[[ 78 101  83 115  66 136 106  91  92]
 [ 89 125  82 105  57 130 121 113  47]
 [110 113  85  87 111 109 107 116  37]
 [124 104 101  87 113  82 100 103  65]
 [ 99 140  98 116 109  55 101 111  65]
 [ 71 120  91 126 113  73  86  92  83]
 [ 98 133 101 112  73 115 116 107  68]] gives 98

[[112  98  98  79  83 120  69]
 [136 116 112 111  42 127 112]
 [ 66  71 114  66 100  71  94]
 [ 53  62  91  92 145  55 122]
 [129 100  92  90  92 131  82]
 [ 80  77  75 113 149  74 114]
 [122 123  71 109 115 134  70]
 [ 69  67  92  97 113  61 124]
 [ 56  74 119  66 104  64  86]
 [ 71  78 129  69 114  76 101]] gives 71

[[ 76 106 130 114 102 120  75  96 119 129  88  94]
 [105 104  98 125  70 123 126  96 125  43  80  89]
 [ 76 107 134 124 105 126  74  92 132 120  95  98]
 [106 108  61  78  81  75 133  96  77  67  84  91]
 [109 100  98  70 105  67 130  92  69 142  90  95]
 [108 102 109 128  75 128 132  94 132  51  84  90]
 [113  93 116  84 115  80 127  98  81 159 103 101]
 [121  88 104 127  80 135 120 104 126  47  98  96]] gives 121

[[ 92 153  60  62 102  93]
 [ 67  58 111 104  95 101]
 [ 72  46  87 114 116 101]
 [117  54 100 132 137  90]
 [107  39 145 126  98 101]
 [120  66 101 121 132  88]
 [ 99 128  82  62 100  89]
 [103  82 107  57 107  75]
 [103 117  95 138  90 124]
 [ 87 115  76  81 106  93]] gives 87

[[143 138 145  64  60 153  60 145  49  52  49  80]
 [ 66 143  67 158 150 156 149 129 142  89 100 139]
 [ 59 146  58 150 133 151 135 128 137 148 122 144]
 [ 70 129 100 120 132 128 133  95 115  88  89  93]
 [139  45 113  44  96  50 147  69 129  71  84 145]
 [148 126 138 148 132 122  51  46 146 150 142  64]] gives 148
---
[[118 117  86 126  90 101]
 [126 156  83 162  83  94]] yields 156

[[130 134 136  67]
 [122 121 108  43]] yields 121

[[101  98 102 101  99 102 101]
 [103  63 136  81  77  47 116]] yields 63

[[ 91 149  57  46  57]
 [153 100 147  58  92]] yields 100

[[111  67 144  72  57  64 114]
 [151  65  70  88 156  98 132]] yields 65

[[124  91 137  71  59]
 [126  45  86 100 145]] yields 45
---
Input:
[[155 108  63  68  69  72 122]
 [ 79  91  99  96  93 134 110]
 [ 64  82 103 103  97 124 100]]
Output: 108

Input:
[[ 92  75  95  99 127  91]
 [174 149  31  92  50 101]
 [ 92 112 123 110  80 111]]
Output: 75

Input:
[[122  78 169 166  97  58]
 [ 38  47 142  54  45 129]
 [100  57  32  52  87 171]]
Output: 78

Input:
[[ 90  50  73  47]
 [116 118  83 148]
 [100  40  93  54]]
Output: 50

Input:
[[117  93  90  47 109  92]
 [140  85 109  83  85  66]
 [115  85 109  83 123  59]]
Output: 93

Input:
[[120 103  64 137  42]
 [ 91 161  67 105 125]
 [131  30 125  35  95]]
Output: 103

Input:
[[ 43 154  46  44 155]
 [156 155 157 157  44]
 [154 153  45  46 155]]
Output: 154
---
82 110 143 151 65 40 → 143

152 156 97 82 151 153 48 → 153

116 98 122 172 134 143 → 143

88 119 100 152 40 → 119

83 60 142 130 129 140 58
37 72 150 138 126 123 100
→ 142

124 133 39 72 → 124

80 153 106 103 122 94 → 122

114 74 87 136 163 94 53 → 136

53 103 139 43 170 54 174 → 170
---
[[130  99  77  86 121]
 [133  60  55 109  99]
 [128  53 163  93  57]] Out: 53

[[ 66  83 142  94]
 [139  94  84 118]
 [166 144  31  38]] Out: 144

[[123  85  65 134  89 117]
 [129 152 123 152 147 153]
 [109 134 125 107  56  48]] Out: 134

[[167 163  52  72 118]
 [162 104  41  50 115]
 [161  67  43  27 160]] Out: 67

[[ 75 103 106  38  80]
 [ 83 101 105  46  78]
 [ 59 112 107  46 109]] Out: 112

[[ 88 120  92  90 140 133]
 [ 44  39  94  96  80  78]
 [ 79  74  90  89  91  89]] Out: 74
---
166 164 55 171 70 159 137 -> 171, 171

86 134 38 56 93 -> 38, 134

110 100 99 87 36 127 166 -> 87, 166

111 165 130 106 92 -> 130, 165

111 122 132 137 74
133 97 151 144 43
57 122 125 142 78
-> 151, 151

142 152 97 105 102 162 104 -> 105, 162

121 75 159 74 161
114 103 127 155 152
140 120 93 95 124
-> 127, 161
---
[125, 31, 174, 104, 37] gives 174, 174
[153, 94, 100, 141, 111] gives 100, 153
[[97, 74, 141, 98, 101, 93, 102], [98, 59, 111, 100, 100, 68, 102], [100, 101, 101, 99, 100, 155, 99]] gives 100, 155
[104, 94, 81, 158, 99, 116, 98] gives 158, 158
[130, 115, 132, 157, 154] gives 132, 157
[65, 122, 84, 102, 109, 159, 163] gives 102, 163
---
Input: 45 120 59 77
Output: 77, 45

Input:
134 63 94 39 77 126
137 69 92 47 73 119
Output: 126, 137

Input:
76 165 119 103 31 102
92 67 102 52 66 81
Output: 102, 92

Input: 73 82 86 39 61 52
Output: 52, 73

Input: 138 81 70 32
Output: 32, 138

Input:
102 119 27 101 100 131 100
97 143 158 98 100 102 98
Output: 100, 97
---
[[ 95  82 112 141 131  31 104 116]
 [116 131  92  79 143 102 132  74]
 [113  90  82 122 151  32  60  97]
 [107  96 167  78 106  78 163 100]
 [104 108 102 128 138  59  97  98]
 [ 95  97  40 114  98  87  27 107]
 [114 117  70 137 133  84  67  83]] | 98

[[108 128  82  73 117 113  77 106]
 [ 90 121  67  75 134 138  86 111]
 [ 88  82 100 105  96 112  83 105]
 [ 73 114  87 121 107  99 139 132]
 [ 97  86  99 107  95 116  86 100]
 [102 107 103  95 104 134  94  81]
 [ 83  80 103  98  78 122  89 116]
 [ 96  96 103  95  95  98  96 107]
 [ 73 107 111  69  90  87 119  76]
 [107 131  86  92 122  94  91  93]
 [105 126  83  86 116 159  96  98]
 [ 99 127  93 101 111 100  83  85]] | 93

[[ 89 117 110  92  96  83 118  84  94 121 100 110  52]
 [158 139 125  94 111  98  68  57 137 134 100  65 129]
 [ 98 100 104 110  97 113 116  99  95  96  98  76  96]
 [102 105  96  94 106 106  85 119 101 100 103  99  95]
 [121 128 112 116 122  56  57  76 119 125 124 104 111]
 [ 72  64 122 129  62  97 143 113  71  65  70 113  91]
 [ 91  83 116 117  84 107 109  76  91  83  86  99  96]
 [136 135 117 134 115  60  71 105 121 127 122  61 134]
 [ 77  85 108  95  77 116 110 123  81  84  78 115  60]
 [ 86  91 110 103  89 137 117 118  82  81  85  80  66]
 [105 112  85 105 122  50 142  51 111 125 129 108 137]] | 60

[[130 153  99 134  97  64  90 126 102 110]
 [144 130 136 126  98  99 107 139  49 145]
 [119  54  79 109 107 135 128  71 115 146]
 [153 110  85 117  77  85 111  66 151 106]
 [107  67  79 121  86 102 127  68 141 113]
 [ 64 105 103 128  97 111 104 132  73 143]
 [ 75  90  68 159 103  97 128 122 137  81]] | 113

[[128  75  94 122 151  88 100  91  91  58  81  90  80]
 [105 100 102 160  75 135  92  95 101  82 120  98 106]
 [ 63  79  81 128  76  88 101 112 105  68 122  71 126]
 [144  91  88  79  82 138  91  80  72  63  47  81  57]
 [ 51 112 131  83 127 156 105 116 111  91  85  96 111]
 [109 111 112 148 130  79 108 118 106 147  75 108 105]] | 57
